Rows lie near named flat spaces through zero. A row that begins with a name and a colon came from that space; any other row is followed by the name of its block's space that it lies nearest.
drmd: [  2   8   5   4  -4  -5   4  -5 -17   9 -13  11   6   2   7 -10 -16   0
  -7   1  -3]
jjjt: [-21 -17   2 -20  -3  -8  25 -31   5 -12  -2 -18  13   7  16  13 -18 -19
 -16 -12   4]
qqbh: [  4  49   9  13 -14   0 -33  10  -6   2   0  10   3 -41 -24 -26  16  15
  23  35  12]
chhn: [  3  23   0   0 -22  -2 -14  17   2  -3  -1   2 -11  -3 -25  -7   0   1
   4  -8  -2]
szsj: [  7 -14  -4  -3  -3   0  -3  21  -8  -2   4  -3 -28   3  -7   2  -8  12
   8  17  -6]
drmd: [  6   2  -1  -1 -11   5   2  13   1  -2   9  -1 -13 -12   8   7 -30   4
  -7  -6  -7]
drmd: [ -8  -3  -9  -3   2 -10  12 -16  -2 -13  23  -1  14  15  29  12 -21 -11
  -8 -32  -2]
jjjt: [  8  10 -29  -5  -9 -16 -29  21  11   9  15 -25  -3  -3 -21   5 -10   7
   2  24   1]
jjjt: [  3  10 -17   3   7 -15 -10  -4   0   5   1 -14  10  22  -3  -5 -12 -13
  -8   0   8]
szsj: [ -4 -15 -12  -1 -12 -14  21  17  -3  -2   4   3 -13  21   8  13   0  -9
  -7 -32 -25]
jjjt: [ -3  17   4   3 -24 -25   7  11   4  13   1   5  11  17  -9  -7  -3 -19
 -13 -39 -22]
szsj: [-10 -18   7  10  24  17  43 -39  10 -12   7   1  25  15  23  26  12 -40
 -14 -49   2]
szsj: [ 16 -22 -27 -17  -4  -4 -26  25  -6  13  -2 -12 -20  12 -20  10 -18  30
   2  34  -4]
jjjt: [-13   6   9   9 -20 -14  27  16   7  -1   8  12  -3 -15  13   3  23 -12
   0 -33 -30]
drmd: [ -7 -28  15 -23   3  11   1   3  19  -9  -8  -2 -14   0  10  -1   7  20
  -2  -1   3]
szsj: [-16   1  11   2   3   2  13 -10  12  -9  -1   2   8 -18   7  -1  37  -6
   8  -2   2]
szsj: [ -7  -3  15  -5   2 -12   5  -4  14   1   5  -2  10  11  13 -11   0  -6
  -7 -18  -2]
jjjt: [  9 -35   0  -9  19  25  20 -31   4   0  11 -18   9   9   7  35 -44 -15
 -19  -6   8]
jjjt: [ -8  23  16 -16 -28  10   3 -17  -5 -12 -35  11   0  11  -9 -13 -32  -9
 -24 -37   9]
qqbh: [ -2  20   8  -7 -14   6  -8   1   5  -9 -17   1  -9  -1  -4 -15 -17   0
 -11 -13  10]
szsj: [ -7  -6 -17   3  -3 -22   4  11  -8  12   3  -8   0 -19   1   5  22   6
  12  37 -15]
chhn: [ -3 -21 -29 -17  12 -41 -25  30   6   9   2 -22 -14  27  29 -20  -8  30
  -2  32  -1]
drmd: [  5   6 -12   6  -2 -10 -14  21   4   5   9  -3  -7   1 -13  -3  18   5
  11   8  -6]
szsj: [  1 -15  -3 -27 -43  -8   5  17   6   5  12 -11 -12   3 -33  27 -33   1
  -9 -19 -26]
drmd: [ -6   2  -4  -4  -4  -6   8 -25 -12  -2  -2   8  24  25  -2   6  -7 -14
  -8 -28   0]
qqbh: [ -3  52  20  -6 -20   3 -46   1  12  -4  -6  19  16 -26 -17 -37  16  27
  13   4  21]
chhn: [ -8   3  32   0   3  29  21 -26   5 -21 -11  11   0  -7   8  -1  -2 -16
  -7 -29  14]
qqbh: [ 13  -6  -8  18   6  -7   4  17 -26  14   6   8 -11  -4   3   0  -5   6
  10  26 -15]
chhn: [  0   0  -3 -11 -10   0 -10  -5  13   2  10  -6  13   6 -23  11   3  -2
   0 -12   0]
jjjt: [ -5 -10 -19   4  18 -10   7 -14  -3   0  12 -11  16   1  23  11   1  -5
  -1  11   3]
chhn: [  0  -1  -9   2   3 -15  -5  -1  -3  13   3   3  17  10   1  -1  10   2
   1   1  -7]
drmd: [  2 -26  -1 -22 -12  -8  -3  18   7   9   0   0 -11  14   3   5 -16  21
  -8  -8 -16]
qqbh: [ 11   9 -20  15  -3 -23   6  11 -30  25 -15   4   2  18  12  -7 -34  -8
 -17   5 -17]
drmd: [ -7  12  13   1   1  20   8 -15   8 -20 -16  12   0   9  -1  -5  14 -14
  -6 -38  13]
chhn: [  7 -15 -10  -3  -7  24  24  -6 -13 -10  -2  -1 -17   0   6  32 -44 -10
 -18 -19  -6]
qqbh: [ -2  16  -8  -1 -11 -17 -23  13  -6   1  10   0   0 -13 -12 -11  15  17
  20  27   0]
szsj: [ -9  39  15  30  11 -10   7  -8   3   4  -9  21  25  -9  28 -31  33 -18
  -2 -23   2]
chhn: [  9  13 -10  -1 -17  24   2  -9  -6  -3  -6   5   2  -3 -23  24 -25 -10
 -13 -24   0]
chhn: [ 11 -23 -11   0  -3   7  15   5  -8  16   3   0  -3   0  -5  28 -16   0
  -8   0 -20]
drmd: [ 18   0 -20  10  -2  -6 -18  26 -10  21  12  -4  -9 -14 -16   7  -4  16
  11  37 -12]
qqbh: [  6  -7 -12   2   8 -32 -21  34  -4  27  -6  -6 -10  -1  14 -25   5  29
   6  49 -11]
szsj: [  5 -13  11 -16 -10  -6  -8  12  14   7   8  -8  -7  14 -10  -2 -22   7
  -7  -8  -6]
szsj: [ -4 -10 -25   5 -12 -23  17  27 -15   1  -1   5 -20  17  11   9   8  -2
  -1 -15 -29]
jjjt: [-15  -7  -9  -1  -5 -23   7  14  17  -2  29 -15   2 -29  15  10  28   3
  14  16 -16]
drmd: [-17 -22   6 -23  -1  -5  13 -12  15 -21   9   3   4  27  32   4  -9   2
 -12 -48  -1]
qqbh: [  8 -21 -26  23  27 -21  19   3 -24  16  12  -8   2  19  22  11  -2 -14
   2  20 -14]
jjjt: [ 12  -8  20 -11  11  31 -20 -14   3  -4  -2   0  -3  -8 -13  -3 -21  19
   5  23  24]
qqbh: [ 23  22  -3  22  -6 -17 -18  30 -36  22   3  17 -13  -3  -2 -24 -27  17
  10  30 -13]
jjjt: [  4   2  -8  -4 -15   4  -1   6  -9   6  -9  10  -2   0  -7   8  -9   8
  -6  -8 -10]
szsj: [  7 -14 -28  -1 -15   1   4  31   2   8  -8   8 -18  17 -15  24  16   6
  -6 -27 -27]
chhn: [ 13  11 -19  -7 -16  13 -21  24   9   0  -5 -14 -24 -16 -16   9 -29  14
  -9  12   3]
chhn: [  2  42 -34   6  -6 -17 -34   9 -16  -5  -9  -2   1   8   1 -19 -11   8
  -1  11  16]
chhn: [  7  -4   8  10  12  19   4  -2 -13   0 -17   0 -15 -15 -12  -3   6   0
   9  34   9]
qqbh: [ 11   2  -6   7 -11  -9   3  10 -23  18  -1  10  -1   4  -5   3 -22   1
  -4   3 -18]
jjjt: [  7  -1 -20  -8   0 -12 -17  -6  13  14  26 -26  22   1  -5  17 -31  -2
  -9  11   3]
drmd: [  3  19  12  18   8  19  21 -23 -17  -1 -19  12   8  -9  19  -4 -27 -22
 -18 -13   8]
drmd: [ 13  46  -6  32  -7  -6  -4  -1 -39  16 -10  16  10 -15  -9 -15 -18 -13
   2  19  -2]
chhn: [ -3   7  -1  -4  -7 -35 -24  21   4  13   0   0   3  22 -18 -26  30  11
  14  10  -7]
qqbh: [ 13  12   7   4 -20   2  -5  19 -16  20 -17  15 -11 -14 -11  -9 -23  13
  -6  11 -15]
qqbh: [  5  24  15  14   2  21   3  -7   3   8 -28   7   4 -23   0 -12  -5  -9
 -14   1   9]
[ 10 -20  17   1  20  16   8 -20   8   6  19  -5  15   3   5  12 -20  -8
  -5  -4   6] : jjjt
[ 21  48 -10  28 -19   6 -23  40 -17  14 -20  30 -17 -10 -19 -20   4  11
   1  -8 -12] : szsj
[  8   8  -5   6   0   4 -14  23  -1  -3 -12  -2 -26   6 -20 -12  12   5
   8  13   5] : jjjt
[  6   5  14  12  35  -3 -23  -6 -14   2   3 -10  -3 -23  14 -35  -1  19
  24  80  31] : szsj
[ -1  41  -3   4 -23 -25 -35  25  -3  -3  -1   2  -8   8 -40 -31  25   4
  21   9   4] : chhn
[ -8   2  22 -12 -18  -7   2  -4   9   3   5   5  10  -6  -5  -6  -1   1
  -1 -13  -8] : jjjt
[  3  10   3 -19 -15  38  -5 -13   0 -22 -30  -6 -21  -7 -14   7 -47   1
 -21  -9  24] : jjjt
[  1  32   6  16  -9  10   4 -10  -5   1  -5  13  14 -21  -7  -1   5 -14
  -2 -13   1] : szsj
[ 18  13  17   1   3  34 -14  -3   7  -7 -11  -1 -14   4 -20  -6 -33  -3
 -10  -8  22] : jjjt
[ -5   0  13  -5   8   5  -5 -17   1  -5   4   4  13 -12  12  -7   0   9
   5  10  12] : jjjt
[  1 -10  -4 -16  -2  14 -12  -6   2  -6  -1  -8  -5  -6 -16  10  -6  13
   5  18  11] : szsj
[ 16  14 -12  20   2   4 -12  29  -1  11  -5   8 -14   1 -12  -5  13   3
   3   0  -7] : drmd
[  1  -2  -7  15  20   7  13 -13 -13   3  -1   4   9 -16  30   5  -4  -2
  -3  15   3] : chhn
[ -7  19  20  -1   8  -6 -27   2  25   2  -5  -3  10 -13  -8 -34  38  11
  14  20  19] : chhn
[  1 -17  17   2  24  24  14  -7  21  -3 -18  -3  -7  -2  21  -4   4  -5
 -15  -8  11] : qqbh
[ -1 -28  -3 -14  11 -16  -6  10  11   3  11  -8  -3  27  16  -4  -2  14
  -2  -2  -4] : qqbh
[  9  21  -4  16  -7  -8   0   6 -13  17 -16   8   5  11 -17 -10  -1 -15
  -7  -7  -8] : drmd
[-12  22   5   1 -17  -1   1   4   2 -11  -8  13  -2 -14  -1  -9  20   0
   4 -16  -2] : szsj
[  8  38   8  16 -15  19  -1  14  -8 -10 -30  24 -21   3  -7 -19  -6  -9
 -12 -37   3] : jjjt
[ -3  -8 -18  -2   2 -27 -19  22  -9   1  17  -4 -10  -2   3  -9  25  26
  26  39  -6] : qqbh
[  4   6 -11 -11 -30 -38 -17  42  12  27  -3   3  -3  25  -4 -15 -11  14
 -15 -25 -31] : szsj
[  9  35  28   5 -18  19 -15   7   6  -7  -7  18  -8  -8 -17 -21 -14   1
  -3 -26   8] : szsj
[  4  18   6  -5 -14  -9 -15   8  15   3   1 -14  -2  11 -23 -12 -17 -11
  -8 -11   4] : jjjt
[  6  22 -12  24   5 -23  -4  22  -3  22 -11  17   9  14  19 -22  18  -2
  -8 -16 -15] : szsj

Rows lie near named flat spaces through zero. A row that begins with a name and a colon came from that space; any other row is followed by the name of its block's space that it lies nearest.
hj-jh: [-24 -23 -23   9 -17  -8 -11  -2  21   7  23  -3 -12 -12  -5  -4 -29  15
 -22  20  19]
gm-zn: [ -3  29  12  -2   2  10 -11  -9  -9  -6  -4   3  21  -6  13  -8   1 -18
   9  -9  -3]
jn-gb: [  5  -5   0   0  -9 -17  -2  -9   1 -14   4   2   4  -6  -7   5   4  -5
 -11   0  -5]
tr-ph: [ -5  42   6 -12 -21  -8   2 -10  10 -15  14   6  28  -5 -24  11 -12 -23
  22  12  21]
bs-mj: [-20  20  -5 -18 -41  21   3   1  28  14  -2   4 -16   2  30  17  16  -7
 -27 -14 -45]
hj-jh: [-15   8 -17  17   5 -19   9   2  20 -13  25   7  17   1 -33  -5 -36 -20
  11  25  34]
jn-gb: [-15  17  10  13  -9  -4  13 -26  37  17  16   3 -13  20 -33  19 -20  -4
 -24  24  -2]
jn-gb: [ 10  -8   5  12  -7  -5  -1 -25  15  13  52  -3   1 -31  25 -11 -18  -9
 -13  25  16]
jn-gb: [ 10  26   6  -3  12   2  14   0  -7  -5  22   7  11  -1   1  -5   0 -16
  18  -3   9]
bs-mj: [ -2  -1  -5   7   0   7  21  12  11   7  -6 -11 -23  12  36   1  34   4
 -24 -24 -44]
gm-zn: [-11  -7   2   9  22  14  -6 -13  -2  19  26   7 -18 -10  18 -24  19  15
  -6  -1  -2]
tr-ph: [ 28  -1 -30   1  -3 -28   9   7  -2  24  28 -15  -2   8 -14  13 -18 -26
  22  34   7]
jn-gb: [  1  -7  -7   1 -31  -8  15  12  21  -2  -4 -23  -9  -3  31  16  16   2
 -27 -11 -27]
tr-ph: [-10   1  12   5   5 -10 -18 -26   6   6  14  -6   7  -5 -12 -17 -11   8
  18  18  28]
jn-gb: [  0  33 -13  -5   1   0  -8  19 -31 -17   5 -17  29 -12  25 -19  -6 -13
  33 -16  23]
jn-gb: [  7  -6  10  -3 -22  -6 -12 -24  10   8   1 -14  -9  -2  20  -2 -10   5
 -10   7  -8]
gm-zn: [ -8  22  10 -10 -41 -18  11  -5  41 -14  10  -8  25  -7 -16  22  -5 -17
  16  16  18]
tr-ph: [-12  26  21  -2   4  43   9   3   6   8 -12  13   1  -5   5   3  23   9
  10  -3   1]
bs-mj: [ -9  -1  -7 -11 -12  18 -21  23 -16   8 -38  -9   8  -3  22  10   7   0
  -6 -19 -20]
bs-mj: [-15 -23 -16   0 -14 -18  -7   6  14  10 -10 -25 -18  14 -10  -2   1  28
   9  10   9]
hj-jh: [ -9  12  27 -13   3   6   5  10  14 -11 -18   2  22   5   7  -1  17  -8
  25 -23   0]
bs-mj: [ 25   0  -2   4  10 -30  10  -4  -2  -5  18   1  16  11 -40  11 -48 -24
  18  27  32]
jn-gb: [ 10 -42  15   3  29  -4 -12 -33 -19 -19 -16  29 -32   8  -6 -27  22  28
 -26 -18 -28]
hj-jh: [-12  20   9  21  33  12   0  -8  -8 -21  37  24  29 -29   6 -30 -11 -18
   3  -2  31]
bs-mj: [ -9 -18 -19 -13   6  19 -12  32 -27  -6 -35  -1 -11  -1  26 -16  31  23
  12 -30 -15]
jn-gb: [  6   9   4  -1 -12 -23  19  -3  11 -14   5  -7   1   9 -13  18  12  -6
 -12  -7 -12]
tr-ph: [  3  26 -12  -3 -17 -14  21  21  12   1  -4 -18  14  11 -20  28  13 -17
  22  10   3]
jn-gb: [ 16   3   1   9 -11   7  12 -20  15   3  32   1 -12 -22  42 -15  15  -9
 -10  13 -16]
gm-zn: [-14  11   7   6   6  24  14  -2  15  11 -14   8 -21  15   3   0  27  12
  -7  -5 -23]
gm-zn: [-17  34  -6  -2  10  47   2  17 -23  -6 -35  11 -13  17  39 -18  11   3
  -9 -40 -37]
gm-zn: [ -8  -7   7  -3 -21  -4   5  -3  40  19  19   1   6  -9 -11  22 -11 -10
  -4  24  10]
bs-mj: [ -3  -2  17   5  25  -6  11 -13  -4 -16  -5  15  -9  15 -42  -2  18  22
   2  -5   9]
bs-mj: [  3  -7 -30 -19 -54 -20   3  21  -1 -17 -16 -34 -13   2  12  18   4  23
  -7  -8  -7]
hj-jh: [-11   5  11  24  59  19  -6 -17 -30 -12  23  22  -2 -10   4 -53   5  17
   8 -10  26]
tr-ph: [ 22  10  16 -13   8   9   6 -18 -12  19   9  15 -10   2 -29  17  19   6
  10  15   0]
hj-jh: [-21   9   5 -15 -20  23 -22  11   3  11 -12   4  23 -18 -18  20 -20   4
  11  13  31]
hj-jh: [ 19  -6 -10   4   1  11   2  23 -13 -19 -19  10  21 -17  24   2  -8 -29
  -3  -6 -12]
gm-zn: [ -3  32   7  -4   3   9  -2   3 -16 -12  -3   0  20  -5   3  -4   5  -8
  16 -11   9]
bs-mj: [  6  -2  -9   8   1 -21 -13  -1 -18  -2  -5 -16  10   6 -18   6 -33  -4
  -5   9  16]
bs-mj: [ -8   2   6   2  -5  -9   0  -9  29  11   4   1   7   9 -27   8 -17 -11
  16  25  16]
gm-zn: [-17 -11   1  15  14  -4 -19 -19   4  -1  12  11   2 -10   2 -19  -2  -4
 -17   1  -3]
gm-zn: [ 34 -28   4 -29  26 -15 -41  -6 -79 -20 -20  13   5  -1  -5 -15 -17  12
   4 -33   1]
jn-gb: [  2  10  -4   2 -26 -13   9   4  19  12  11 -21   8  -4 -10  29  -9  -9
  -6  19   8]
tr-ph: [ -4   9  21 -13 -22   5   9   0  19 -27 -21   3  10   1  12   4   6  -1
  -1 -20  -9]
jn-gb: [  8 -10  -7   8  12   5   4  -3 -21 -18  -6  14 -16  -4   4  -6  20  10
 -28 -14 -24]
hj-jh: [ -4 -13 -13  -7  24  10 -19  12 -33  -8 -37  10 -12  25   0 -26 -16  13
  15 -20  -5]
tr-ph: [  8 -12   4   8 -16  -1   4  -5  29  12  15  -8   3 -16  26   2  -9 -15
  -6  19  -1]
bs-mj: [  8  11  16  31  14 -17  35  -5  48  10  30  -3  24  -2 -20  14   0 -40
  14  36  16]
hj-jh: [ -6 -25   1   0  25  22 -20  10 -26   8 -40   8 -14   1  14 -11  40  20
  -9 -25 -31]
gm-zn: [-24 -11  23 -16  -5  11 -16 -21  17   3 -18  26 -13   9 -22   7  13  18
 -21 -13 -19]
gm-zn: [  7  -2 -24   2  -9  18  23  32   8  23 -10  -9 -19   8  15  19  12  -2
  -1   8 -21]
hj-jh: [ 22  11   5  -6  -9   5  27  18   3 -10  -1   5  14 -11   2  25  19 -18
   4  -1  -7]
gm-zn: [ -1  24   5 -22   8  32  -7  13 -35 -23 -59  32   1  23  -3   5  10  -8
  -5 -43 -42]
hj-jh: [  4  10  -8  -2  -7  -7  -7  -4 -11   5   6 -12   1   4 -14   2 -26   6
  12  16  24]
bs-mj: [-14 -21   7   6  56  36 -31  14 -53  11 -30  14  -5  -9  21 -28  36  28
  -9 -40 -14]
tr-ph: [  2 -12   2   7  -3  -8 -10 -12  -6 -21 -16   2  -3  -1  18  -9   0  -3
 -31 -18 -28]
hj-jh: [ -4  -8  -6 -13   3  14  -8  32 -14  -5 -43   4  11   5  -7   8   6   2
  19 -12  -1]
bs-mj: [ -6 -16 -15  -3   3 -12   5   7  14   8   0  -3 -17  22 -12  -9  -6   7
  20   9   4]
hj-jh: [ -3 -12 -21  -1   4 -10  -9  15 -22  -8  -2  -7  -5  -1  19 -10   3   4
 -14 -23 -14]
tr-ph: [  0  15  -9 -13 -12   4  16  21  10   0  -6  -5   2  13  -1   6  -1  -5
  30   1   7]
jn-gb: [ -3  -9   1 -11   8   5  -1  14  -4  -9 -30   9  -1  12  -3  -5  20   4
  18 -17 -12]
jn-gb: [-14   7 -15   4 -31  -3  -5   8  12   0 -10 -20   3  -3  13  13  -9  -2
 -19   1  -9]
gm-zn: [  2  -2  -1  -1 -12   0  16  -2   9  -5 -20 -15 -31  24  10  -4  19  26
  -2  -8 -20]
hj-jh: [-14  26  20  19  19   5   9 -24  25  -5  30  22  21  -6 -32 -11 -19 -17
  18  28  37]
tr-ph: [ 17  15  13  16  27  -2  24 -13   3   0  54  15  10 -11   0  -8 -20 -23
  -4  10  20]
tr-ph: [ -6 -21  -5 -16 -10 -25 -15 -17  -5 -29 -19   7 -21  20  -5 -19   4  20
  -9 -25 -22]
bs-mj: [ 19  -4   3  33   8 -15  15   3  11   1  40 -24  30 -40  20  -2   2 -21
   8  30  33]
tr-ph: [-24 -11  -6  19   3  -1   0 -24  34  12  34   4 -22  -8  14 -28  13   9
 -11  16  -4]
tr-ph: [ 14 -15  -3 -19   8 -13   3  14 -23 -16  -5   7  -3  13 -12   2 -17   8
   3 -21   6]
gm-zn: [ -9  11  16  -3  18  22   5  -8  -7  -8 -20  22 -14  18  -9  -8  16  15
  -5 -20 -16]
[ 12  -7   9  14 -18 -31  -3 -32  29  -5  42  -4  18 -24  10   0 -27 -32
 -18  26   8] : tr-ph
[ 12  -3   6  -1   7   6   4 -13  -9  -2   5   2 -20   6  30 -20   1   8
 -10 -15 -18] : bs-mj
[  0  -8   0   6 -32 -17  23   0  50  16  17 -19  -5  -3  -4  30  11  -7
 -10  26  -5] : jn-gb
[  5   1   3  -3   0  -8  13   5   6  -1   2   3   4   6 -22  17   0  -4
   2   4   5] : bs-mj
[ -2  -8   5  12  14  -2 -17  -9  -8  13 -20 -13  -3   6  -3  -8  16   9
   6   6  -5] : hj-jh
[ -3  -9  -7 -24  14   0 -13   3 -29  -4 -56  11 -35  63 -24  -5 -19  22
  -2 -34 -33] : bs-mj
[ -7   3  20   9  40  38  -9  -5 -15 -11 -11  41  11 -14  14 -28  11 -10
  -1 -18  -8] : hj-jh
[ -5 -14 -20   8   2 -18  -5   5   3  16  11 -15 -10  11  -5  -2 -20   1
  -2  11   6] : bs-mj
[-13  -9   0  20  47  12 -23   4 -24  11   1  12  17 -12  -8 -21   1  -5
   8   1  17] : bs-mj
[ 10   3  -4  -9 -10 -12  11   3  -1  -5   1   0  -4  12 -19  18 -12  -3
  -6  -1  -2] : bs-mj
[  9 -19  11  -5  28  10  -3  -7 -12  -8   9  34  -2  -8   3 -18   5  -3
   0 -12  -5] : jn-gb
[-10 -27  -5   2  12 -10 -16   3  -3  -6  -6   0   4  -7  -8 -17   5  13
  15   2  17] : jn-gb
[ 13  16   9  -6 -22  -9  19   5  16 -13  -9  -6  14   3  -1  24   9 -18
   1  -2 -12] : tr-ph
[ 20   1  24  14  27  -2  15 -18  15  17  29  10   7   3  -3  -2 -18 -26
   4  18   8] : bs-mj
[-10 -10 -23  12 -20   0   4   0  29   8  11 -10 -20  -1  44 -15  -4  -9
 -19   5 -28] : gm-zn
[-27  34  -1   7  20  31   4  -6   1 -11 -13  22 -15  25  16 -36   2  -2
   4 -23 -22] : jn-gb
[ 17   3  13  -4   3  10   6  19   5  16   0   4  31 -14   2  27  -8 -34
  11   9   5] : bs-mj
[-24  -6  -8   8 -32 -26  -9  -7  32 -11  12 -23   8  -8  18  -4 -14  -3
 -20  -1   2] : jn-gb
[ 13 -26  -5   3 -10 -19 -22 -23   2   8  14  -4  -3 -12   9  -6 -21  -8
 -14  19  -4] : tr-ph
[ -6 -11  -5   7 -18 -14 -16   0  19  25  32 -23  20 -26  13   9 -28 -15
  -4  26  26] : gm-zn
[  6  -4 -20   7   6 -13   0  10   0   4  20  -2  12  -6  -4  -5 -25 -21
  17  20  21] : bs-mj
[-12  -6   7  13  29   6 -18 -33  -5  -6  21  34  -6  -5 -15 -31 -21   1
 -11   8  10] : jn-gb
[  0  -8  13  -9  -2  14 -23 -14 -18  12  -7  -5 -13 -10  45 -10  23  13
 -27 -29 -34] : hj-jh
[ -6   4  12   4   1 -17  10  -9  24  14  19  -9   2  13 -30  12 -14   1
   8  18  22] : jn-gb
[  0  23   1 -10 -30   9  14  14  15  11 -25 -21  -7  21  16  26   4  -4
  -5 -10 -26] : jn-gb
